Each row has a class, written after it.
[-16,-8,-10,12,20,2,21,48,54,-5,12,55,-19,54,-12,-11,-20,4,27,36,40,-66,-9,-7,-11,5,-15,21,-8,50,25,18,-11,-23,-17,16]
H
[1,20,-30,-17,-36,11,-15,-24,-45,-4,26,16,-25,90,-6,-52,29,-1,13,-58,-20,-5,-32,6,21,29,21,41,4,-17,17,4,-17,-44,-18,-24]
B
[28,-22,3,-6,-13,-5,8,38,24,19,48,-4,9,73,21,8,26,48,-24,-37,-19,-11,-31,-37,22,14,-11,33,16,13,30,7,22,37,-48,-4]
L
[-10,0,-21,-29,-47,13,0,-3,-22,7,25,40,-29,72,8,-53,11,-35,11,-55,-21,10,-30,-25,3,52,24,15,9,-10,17,9,-5,-60,-16,-17]
J
[3,24,-33,-17,-33,36,-9,6,-61,2,8,29,3,88,-12,-75,9,-2,15,-43,-6,-21,-26,-21,-17,38,34,25,12,-22,9,6,-14,-38,-29,-6]
P
[16,21,-42,-15,-34,18,-25,-11,-27,-10,15,8,-23,74,-12,-44,30,-5,19,-58,-26,-19,-38,7,8,23,20,37,4,-8,15,7,-18,-43,-21,-9]
R
[10,9,-17,-25,-21,38,3,7,-48,5,12,29,-9,81,-6,-73,-7,-2,23,-47,-3,-24,-28,-24,-12,33,31,12,35,-25,6,6,-11,-40,-28,-4]
S
[-1,-6,-12,-15,11,31,12,43,29,-1,-1,35,-31,33,-18,5,-33,-23,7,40,32,-57,10,1,-35,5,24,29,-5,44,19,22,-30,-38,9,4]
Q
[-19,0,-7,11,9,9,7,38,44,-2,19,54,-24,22,-14,2,-42,-8,21,31,39,-68,-5,-3,-36,3,-3,35,-12,51,34,26,-17,-31,-20,20]
B
[-4,-5,-19,-29,-46,10,-6,-12,-26,7,5,36,-36,59,2,-44,9,-28,1,-47,-19,-4,-44,-20,-11,50,22,24,27,-15,21,23,-10,-53,-14,-18]
U
[32,20,-29,6,-24,29,-21,32,18,7,58,-23,25,82,17,-3,14,86,-17,8,-23,-21,-24,-66,-11,9,-13,38,26,5,10,-5,6,28,-48,50]
R
[-5,-10,-9,-3,-2,34,17,52,23,-1,5,45,-29,26,-19,0,-35,-22,12,31,34,-73,8,1,-34,14,12,26,-3,52,23,26,-33,-33,-4,4]
L
[2,7,-35,-28,-42,19,-12,-4,-32,-7,20,31,-30,54,-2,-50,8,-16,17,-52,-29,-17,-30,-6,-3,46,20,18,21,-7,20,17,-16,-53,-20,-11]
R
[1,28,-14,-17,-31,36,-16,18,-39,14,-8,16,0,87,1,-68,10,-5,9,-41,4,-21,-40,-36,-22,34,27,25,23,-34,2,13,-18,-37,-28,-10]
U
[-39,-9,-6,27,-4,8,2,47,60,3,29,40,13,19,-11,12,-23,-3,22,40,35,-64,-10,-23,-54,3,-10,10,-21,45,43,23,-10,-13,-25,38]
T
[2,18,-42,-22,-23,10,-16,-10,-29,-9,13,20,-19,108,-13,-53,39,2,19,-48,-18,-13,-32,-8,27,22,15,37,5,-15,16,3,-21,-45,-15,-13]
H
[14,-11,-30,-23,-47,17,3,4,-29,19,10,45,-33,72,4,-43,12,-28,6,-54,-22,-6,-29,-17,-1,51,23,24,14,-1,37,26,-15,-47,-14,-18]
L
[-28,-2,-2,11,12,6,15,51,50,14,14,59,-21,18,-4,-15,-33,-23,27,21,50,-66,-16,-12,-31,5,-13,24,-17,51,28,12,1,-34,-22,24]
J
[9,-1,-22,-3,-17,-13,-2,23,4,27,34,-32,-11,54,28,13,58,63,-4,-12,-20,-3,-55,-27,-25,12,-14,50,15,15,26,-2,5,38,-49,-8]
U
[8,8,-4,-6,-20,26,-12,50,10,-8,69,-14,34,74,15,-9,11,92,-30,21,-17,-8,-12,-72,1,2,-19,34,38,-5,8,-7,3,24,-51,38]
F
[-25,-8,2,-1,20,35,19,44,22,-1,12,29,-11,36,-19,-11,-38,-24,27,27,36,-58,0,-6,-46,18,22,14,-13,54,14,15,-22,-50,7,3]
J
[30,18,-9,7,-42,29,-8,43,4,14,57,-21,13,77,24,-3,17,73,-28,9,-8,5,-17,-72,2,12,-16,26,27,-12,14,-2,9,41,-73,49]
M
[-5,-5,-29,-21,-50,14,-7,-11,-43,3,21,47,-36,51,-3,-38,12,-24,16,-46,-30,1,-25,-7,-6,49,28,29,13,-7,19,20,-10,-51,-19,-22]
P
[-13,2,-12,-28,-49,17,3,-5,-37,9,21,43,-32,71,10,-54,4,-30,12,-48,-23,5,-35,-24,-8,53,21,20,18,-6,21,15,-10,-66,-20,-18]
J
[-26,-4,-8,7,5,7,20,51,52,9,14,47,-20,16,-11,-15,-25,-23,31,26,44,-57,-21,-10,-42,-1,-12,26,-18,56,23,14,-8,-37,-33,19]
J
[12,22,-14,4,-39,22,-13,41,13,21,57,-11,29,64,19,-3,9,77,-27,17,-14,-19,-13,-77,-22,3,-17,31,29,-6,30,-3,9,25,-53,52]
T
[-6,-12,-11,23,-5,21,2,60,69,1,25,44,8,29,-4,13,-20,7,1,35,42,-65,-1,-30,-19,9,-17,10,-27,45,35,16,-10,6,-33,42]
L
[-5,-6,-6,23,9,6,-1,48,63,-7,21,44,-26,36,-6,-7,-28,-5,26,20,38,-74,-17,-2,-19,6,-18,29,-14,46,30,25,-6,-24,-26,35]
R
[14,41,-21,-17,-28,41,-20,8,-47,7,-4,24,-8,78,2,-71,1,-9,20,-50,-11,-46,-38,-20,-16,34,23,23,26,-20,9,13,-17,-41,-32,-5]
R
[8,-4,-34,-38,-40,6,-5,-12,-28,22,6,36,-42,67,0,-35,16,-29,9,-44,-32,11,-40,-11,-18,38,30,32,19,-5,23,21,-18,-46,-7,-20]
Q
[-7,-23,-3,21,9,30,11,39,70,-16,36,38,3,23,-7,16,-26,9,24,43,34,-65,1,-25,-36,11,-7,-7,-13,41,14,8,-9,-2,-38,32]
S
[21,-23,3,-3,-23,-9,13,31,14,17,54,0,0,74,20,-1,21,44,-25,-42,-17,-9,-29,-32,32,22,-4,35,15,7,36,8,20,34,-45,0]
L
[-6,23,-26,-20,-24,33,-11,8,-59,5,8,34,-5,81,1,-77,5,-11,20,-47,-9,-21,-30,-18,-6,34,30,30,27,-19,12,11,-18,-46,-19,-17]
F
[14,6,-22,-6,-7,-6,-8,39,-1,16,30,-27,-9,36,19,1,56,61,-5,-13,-24,-9,-44,-21,-27,7,-12,47,15,18,43,-8,-5,23,-59,-6]
F
[5,19,-14,-26,-16,32,-3,17,-33,6,2,27,1,114,-3,-75,12,-3,16,-43,-7,-28,-32,-34,6,39,24,24,33,-21,6,16,-16,-46,-22,-18]
H
[29,10,-25,-4,-37,29,-10,38,10,28,52,-12,33,79,21,-7,19,79,-30,13,-8,3,-18,-73,-7,9,-9,43,23,-6,8,-5,7,41,-47,47]
Q
[-14,2,-7,15,10,9,11,60,40,0,11,44,-36,40,-6,-5,-26,-13,24,31,51,-56,-8,-5,-26,1,-8,20,-12,37,32,18,-11,-20,-32,29]
M
[-12,-19,-12,14,5,18,9,46,73,4,28,34,4,36,-10,14,-15,2,9,40,37,-46,-5,-21,-21,6,0,13,-25,43,22,12,-6,1,-22,27]
Q
[18,-27,2,-1,4,-4,3,25,14,10,60,-14,2,92,10,10,37,55,-6,-34,-29,0,-29,-33,20,15,-1,30,12,11,18,-8,35,24,-42,-18]
P
[13,-8,-27,-28,-50,15,2,-3,-25,9,8,45,-31,55,-9,-47,2,-29,-1,-50,-23,-5,-28,-15,-4,43,21,23,19,-6,29,24,-19,-50,-18,-10]
L
[-18,-9,-8,0,17,29,21,41,22,-6,-2,37,-22,36,-16,-3,-25,-14,27,39,30,-62,6,-3,-27,19,17,17,3,50,16,25,-28,-40,5,-7]
H
[-11,3,-15,16,10,5,7,50,52,-1,10,56,-20,15,-18,0,-23,-7,26,33,37,-71,-14,-3,-36,-8,-12,28,-24,49,31,18,-6,-17,-39,25]
P
[9,4,-14,1,-2,-9,-3,27,-20,18,39,-33,0,49,24,3,60,72,-2,-12,-28,-8,-44,-15,-19,8,-19,47,14,17,41,-6,-2,31,-52,-8]
F
[14,30,-50,-19,-43,15,-23,-3,-25,-4,17,18,-33,79,-8,-40,34,-12,12,-55,-16,0,-33,-4,16,19,19,33,-4,-20,20,4,-16,-31,-34,3]
M
[7,8,-29,-29,-47,13,-3,-8,-33,3,15,35,-48,57,-3,-40,4,-29,7,-49,-30,13,-29,-12,-4,42,27,11,20,-14,26,18,-14,-47,-32,-10]
M
[-8,-1,-11,27,0,24,3,40,62,-10,22,40,15,25,-13,14,-21,4,15,43,24,-59,-5,-22,-40,11,2,9,-31,43,20,18,-8,-2,-36,31]
P
[26,9,-37,-20,-42,15,-4,-8,-34,5,15,23,-24,74,-19,-50,26,-3,2,-62,-20,-13,-31,3,20,23,14,37,2,-11,27,6,-18,-33,-25,-8]
L
[13,15,-47,-35,-32,10,-14,-8,-28,7,16,13,-26,84,-12,-48,41,-7,9,-54,-19,2,-35,6,16,14,24,50,2,-16,13,3,-17,-34,-14,-18]
Q
[-7,-16,-4,-6,5,31,14,44,24,-1,1,31,-19,32,-20,2,-28,-26,10,38,39,-52,8,6,-37,13,25,32,-6,42,13,27,-32,-36,14,3]
Q
[12,13,-6,2,-31,31,-5,45,12,22,62,-11,30,81,27,-20,13,73,-20,9,-2,-3,-19,-83,-4,15,-22,29,22,0,3,-14,17,22,-55,42]
J
[-19,-13,-1,26,4,19,-3,48,64,-14,26,43,8,32,-11,11,-18,1,18,38,32,-55,-5,-19,-30,9,-7,8,-32,44,21,18,-5,-8,-38,26]
P
[-23,-4,-5,17,10,17,8,57,67,-3,12,43,11,41,-4,2,-12,10,21,45,33,-57,-13,-32,-21,11,-14,1,-12,46,20,20,-11,-9,-28,25]
H
[8,2,-28,-5,-5,-13,-7,31,-15,17,35,-32,-4,37,18,8,60,67,-2,-14,-30,-3,-45,-15,-27,6,-12,52,11,21,49,-4,-6,25,-47,-3]
F
[19,-14,-29,-1,-23,-8,7,34,-2,36,36,-17,-8,43,15,10,51,54,-6,-22,-18,-11,-44,-23,-12,11,-16,47,7,29,48,3,5,34,-48,4]
L
[-11,-17,-4,-1,18,36,18,36,17,-15,9,32,-21,31,-19,-5,-31,-10,30,32,35,-72,-2,6,-48,15,18,12,3,44,19,17,-29,-37,-5,9]
S
[7,23,-38,-19,-40,10,-16,-1,-37,3,9,16,-35,63,-7,-40,29,-16,14,-55,-17,7,-33,0,1,26,24,32,4,-21,25,7,-18,-36,-34,-7]
M
[-18,-10,-1,5,12,29,13,23,5,-8,11,24,-18,34,-18,-1,-34,-17,23,31,29,-55,8,10,-47,23,23,26,-6,48,21,28,-35,-47,5,-9]
B
[20,-2,-30,4,-19,-6,2,25,-25,35,32,-42,-35,46,25,5,61,46,4,-26,-13,16,-39,-9,-16,18,-6,39,5,18,49,-4,5,33,-60,-2]
M
[26,6,-17,0,-29,31,-8,49,16,8,48,-19,32,80,16,-9,23,88,-26,22,-8,2,-6,-81,9,15,-18,29,31,-4,6,-4,4,25,-47,40]
H
[15,12,-19,-21,-34,35,-5,26,-47,22,-3,33,-7,89,-2,-82,6,-20,12,-60,6,-23,-30,-21,0,35,22,28,19,-19,19,21,-16,-40,-28,-11]
L
[-4,-2,-30,-12,-42,9,-19,-11,-37,3,12,33,-37,65,-1,-36,12,-24,23,-54,-28,-9,-41,-7,-17,49,23,26,16,-6,29,20,-18,-56,-8,-7]
R
[10,24,-23,-18,-29,38,-7,16,-56,19,-1,21,-27,90,3,-73,8,-26,23,-56,3,-12,-30,-18,-9,41,33,16,18,-22,19,14,-14,-39,-40,-13]
M
[-19,3,-5,26,9,18,-4,45,61,-14,21,35,13,28,1,3,-22,4,22,27,33,-76,-14,-12,-28,14,-9,9,-21,40,26,21,-8,-8,-33,32]
R
[-6,-8,-6,10,6,13,8,34,50,-2,20,48,-27,29,-22,-5,-34,-11,20,25,39,-67,-7,1,-27,4,-7,36,-10,51,28,24,-16,-39,-18,18]
B
[6,31,-21,-23,-35,32,-14,3,-46,16,11,31,-12,85,0,-75,-3,-3,11,-49,-9,-17,-32,-28,-8,38,25,27,24,-21,17,15,-15,-47,-29,-9]
B
[-7,-20,-11,8,22,37,14,35,14,-12,4,24,-11,18,-36,9,-27,-15,25,36,31,-57,15,10,-48,10,25,17,-17,56,16,15,-21,-40,0,-4]
P
[0,2,-25,-26,-47,20,-4,-4,-34,2,14,45,-28,44,-9,-40,6,-26,11,-43,-32,-8,-28,-14,-14,48,34,23,20,-8,16,20,-10,-51,-25,-22]
P
[8,15,-40,-26,-26,8,-7,-17,-33,-8,16,18,-24,96,-13,-47,38,5,16,-47,-28,-8,-32,-3,30,18,10,37,10,-10,15,8,-20,-42,-18,-19]
H
[8,-5,-34,-7,-7,-13,4,26,-6,28,29,-35,-8,57,20,7,71,71,3,-7,-25,-1,-48,-27,-12,10,-20,40,17,29,37,-5,3,32,-48,-7]
H
[14,10,-24,-7,-24,4,2,33,-4,34,25,-32,-7,30,22,-4,56,42,-3,-22,-14,-4,-47,-26,-27,16,-10,43,1,25,38,-12,6,14,-57,-3]
J
[9,-33,4,-15,-4,-12,15,22,12,-2,73,-13,-9,77,22,6,27,60,-6,-38,-29,-2,-34,-28,24,16,0,23,28,4,25,-5,26,33,-47,-8]
S
[13,9,-40,-28,-24,22,-9,-13,-35,-6,24,20,-35,83,-10,-56,26,1,26,-57,-17,-18,-35,2,10,23,23,27,16,-16,15,-5,-13,-39,-26,-11]
S
[-10,-14,0,5,19,14,20,38,55,-16,20,60,-30,31,-15,-1,-38,-11,32,32,36,-82,-10,-2,-36,0,-6,13,-1,41,18,17,-15,-28,-29,19]
S
[20,-11,-2,0,-4,-6,-2,22,18,5,58,-25,2,88,16,-1,25,59,-7,-39,-33,-11,-44,-33,15,15,-4,28,19,9,26,2,22,26,-46,4]
R
[-9,23,-14,-18,-42,32,-8,12,-49,13,5,27,-3,65,-9,-74,-5,-20,10,-46,1,-28,-21,-24,-22,32,29,22,27,-27,26,14,-15,-54,-22,-4]
T
[6,-27,15,2,-14,-20,9,17,12,19,63,-19,4,80,20,13,33,48,-13,-33,-31,3,-29,-31,14,13,-10,29,21,4,37,4,30,20,-30,-9]
T
[-8,-20,-11,11,4,6,11,48,58,11,11,53,-22,28,-16,-1,-25,-19,13,34,53,-57,-6,-4,-25,4,-5,35,-17,42,32,21,-10,-23,-9,32]
Q
[3,18,-31,-19,-32,10,-7,-9,-52,0,16,4,-33,76,-10,-48,33,-8,19,-59,-18,12,-36,8,13,18,19,21,2,-19,19,5,-14,-28,-35,-15]
M
